Below is a small trained network, with its code and all its weights. Each question gives an input and a class and asks what happens when units are switched off, that is, made to give their printed mean instead of their output.

import numpy as np


def w(rows, s, z=0):
    codes = np.array(rows[::2]) - 128.0
    scale = np.full(codes.shape[1], s)
    scale[-1] = z or s
    return codes * scale


def norm(h):
    return h / np.sqrt((h * h).mean(-1, keepdims=True) + 1e-5)


def f(y):
    return np.maximum(y, 0)


def log_softmax(a):
    a = a - a.max(-1, keepdims=True)
    return a - np.log(np.exp(a).sum(-1, keepdims=True))


def net(x, mask):
    res = np.array(x, float).reshape(1, 3) / 4 @ E
    u = 0
    for l in range(2):
        y = f(norm(res) @ A[l][:, :-1].T + A[l][:, -1])
        res = res + np.where(mask[u : u + 12], y, B[l][:, -1]) @ B[l][:, :-1]
        u += 12
    return log_softmax(norm(res)[-1] @ U[:, :-1].T + U[:, -1])


A, B = {}, {}
E = w([
[143,131,152,148,93,53,246,140,117],'x0',
[145,98,108,212,153,160,165,2,168],'x1',
[111,191,152,120,186,194,175,142,126],'x2',
],0.0092)
A[0] = w([
[108,160,122,205,53,98,254,112,154,63],'0.n1',
[151,85,42,195,137,195,145,27,118,122],'0.n2',
[148,232,188,121,184,189,173,122,145,64],'0.n3',
[193,100,115,134,24,83,43,105,182,33],'0.n4',
[147,215,165,104,166,155,155,138,204,38],'0.n5',
[232,85,106,101,74,64,100,123,165,58],'0.n6',
[139,88,90,139,184,231,1,91,169,96],'0.n7',
[155,125,98,121,65,139,128,122,156,53],'0.n8',
[106,137,124,82,163,176,119,144,124,96],'0.n9',
[78,134,207,135,20,68,240,132,129,2],'0.n10',
[115,134,97,45,123,139,87,220,46,143],'0.n11',
[88,129,112,127,110,127,151,130,129,79],'0.n12',
],0.0042,0.0066)
B[0] = w([
[195,133,105,62,212,51,108,149,116,184],'0.n1',
[94,158,246,43,46,122,108,147,192,241],'0.n2',
[31,9,114,122,108,98,147,88,28,162],'0.n3',
[11,110,100,144,162,130,192,130,56,157],'0.n4',
[47,92,100,124,131,112,157,122,74,134],'0.n5',
[39,111,117,119,146,153,177,99,42,155],'0.n6',
[205,170,105,120,198,3,174,127,92,237],'0.n7',
[117,117,138,136,135,136,145,117,100,128],'0.n8',
[130,73,81,144,119,81,158,139,101,153],'0.n9',
[225,130,114,113,237,20,140,131,67,160],'0.n10',
[135,113,218,119,108,124,169,24,213,255],'0.n11',
[141,129,133,130,132,124,139,131,122,128],'0.n12',
],0.0052,0.0047)
A[1] = w([
[153,116,94,212,140,167,145,58,182,61],'1.n1',
[156,135,122,177,108,169,131,92,175,20],'1.n2',
[83,129,121,143,88,133,137,164,108,122],'1.n3',
[122,96,160,85,154,89,140,98,108,152],'1.n4',
[140,60,68,178,55,105,84,139,121,5],'1.n5',
[75,95,119,163,108,148,133,126,82,84],'1.n6',
[166,130,119,106,148,102,116,176,112,101],'1.n7',
[129,75,78,152,51,109,79,126,134,21],'1.n8',
[92,184,121,157,176,237,178,162,106,2],'1.n9',
[123,141,175,111,81,140,135,126,188,101],'1.n10',
[111,167,136,96,75,141,86,229,111,26],'1.n11',
[146,133,80,114,173,184,9,124,133,51],'1.n12',
],0.011,0.0053)
B[1] = w([
[153,135,185,73,54,153,79,179,149,196],'1.n1',
[145,143,169,143,96,138,99,137,146,152],'1.n2',
[128,140,122,160,157,167,122,84,152,149],'1.n3',
[113,145,97,146,149,166,70,141,138,255],'1.n4',
[67,106,125,77,174,172,182,171,64,166],'1.n5',
[115,175,97,163,157,141,110,112,156,139],'1.n6',
[131,143,117,159,141,166,112,72,160,176],'1.n7',
[63,109,113,103,145,186,187,132,68,171],'1.n8',
[51,13,54,110,92,108,127,141,47,159],'1.n9',
[119,156,99,167,137,165,93,122,157,176],'1.n10',
[177,76,183,139,56,184,109,37,180,190],'1.n11',
[197,168,135,176,156,18,254,163,114,203],'1.n12',
],0.0095,0.0082)
U = w([
[171,132,227,102,39,186,79,95,216,155],'0',
[227,158,129,138,180,9,205,144,109,170],'1',
[10,53,99,94,126,152,152,127,39,147],'2',
[101,201,48,198,184,161,20,114,177,122],'3',
[154,145,78,186,93,153,96,217,123,12],'4',
[159,141,75,166,98,148,90,207,124,1],'5',
],0.016,0.0075)

Each question gives the input, the list of numbers given to net, and the class t.
The units are the neurons (one row each of A and B). Each row of codes is followed by its name. A weight is (code - 128) times the scale printed after its matrix; where a second scale follows, it is the last column's (A, B and U).
mask holds one flag per neuron, layer by layer. A switched-off neuron (its flag False) gives its mean, the last column of its row in B, instead of its output. The means were averaged over made-up inputs and are rounded, as every weight is.
A unit's drop is (log p(t) with every unit on - log p(t) with that unit switched off) / (log p(t) with every unit on - log p(t) with every unit switched off).
The circuit of an input: a set's keep is (log p(t) with only the set's units on - log p(t) with every unit switched off) / (log p(t) with every unit on - log p(t) with every unit switched off). Starting from the 12 units with the biggest drops (on a tie, the unit counted first), units are removed one at a time, each time the one whose removal leaves the highest keep (on an exact tie, the one counted first), for as long as the keep stays at least 0.8.
units of the circuit, in order: the units of the circuit, biggest drop first
most important unit: the unit with the biggest drop
k most important neurons: the k neurons with the biggest drops, biggest first
k most important neurons of layer l: the k neurons of layer l with the biggest drops, biggest first
drop of u: that unit's drop, to one decimal
input [2,6,7], class 2: units of the circuit, in order -> (1.n9)
input [8,8,-2], class 0: 2 most important neurons of layer 1 -> (1.n1 1.n12)
input [7,8,-1], class 0: 3 most important neurons -> (1.n1 1.n12 0.n7)
input [2,3,3], class 3: 2 most important neurons -> (0.n2 0.n1)
input [7,-7,3], class 0: 2 most important neurons -> (1.n12 0.n7)
input [1,1,3], class 3: 2 most important neurons of layer 1 -> (1.n6 1.n4)
input [7,8,2], class 0: 2 most important neurons of layer 1 -> (1.n1 1.n12)
input [-8,7,2], class 1: 2 most important neurons -> (1.n12 0.n11)
input [-7,-2,-8], class 2: 2 most important neurons of layer 0 -> (0.n4 0.n1)
input [6,-7,8], class 2: 3 most important neurons of layer 0 -> (0.n2 0.n3 0.n7)
input [-3,-5,-7], class 2: 3 most important neurons -> (0.n2 1.n8 1.n5)
input [-7,6,4], class 1: 3 most important neurons -> (1.n12 0.n11 0.n7)
input [-7,3,7], class 1: 2 most important neurons -> (1.n12 0.n7)
input [-5,7,5], class 0: most important unit -> 1.n1
input [0,3,-1], class 3: 2 most important neurons of layer 0 -> (0.n2 0.n11)
input [-1,3,-4], class 2: 2 most important neurons -> (0.n11 1.n8)
input [6,3,7], class 2: 2 most important neurons of layer 0 -> (0.n7 0.n11)
input [2,-3,3], class 3: 3 most important neurons -> (0.n11 0.n2 1.n1)
input [-2,-3,4], class 2: 2 most important neurons -> (0.n2 1.n9)
input [3,-6,6], class 0: most important unit -> 1.n11
input [-4,1,-5], class 2: 2 most important neurons of layer 1 -> (1.n8 1.n5)
input [-4,-3,1], class 1: 2 most important neurons -> (0.n2 1.n12)
input [-1,-3,2], class 3: 2 most important neurons of layer 0 -> (0.n11 0.n2)
input [-5,2,1], class 1: drop of 1.n12 -> 0.1
input [-6,-3,-4], class 1: drop of 1.n12 -> 0.8
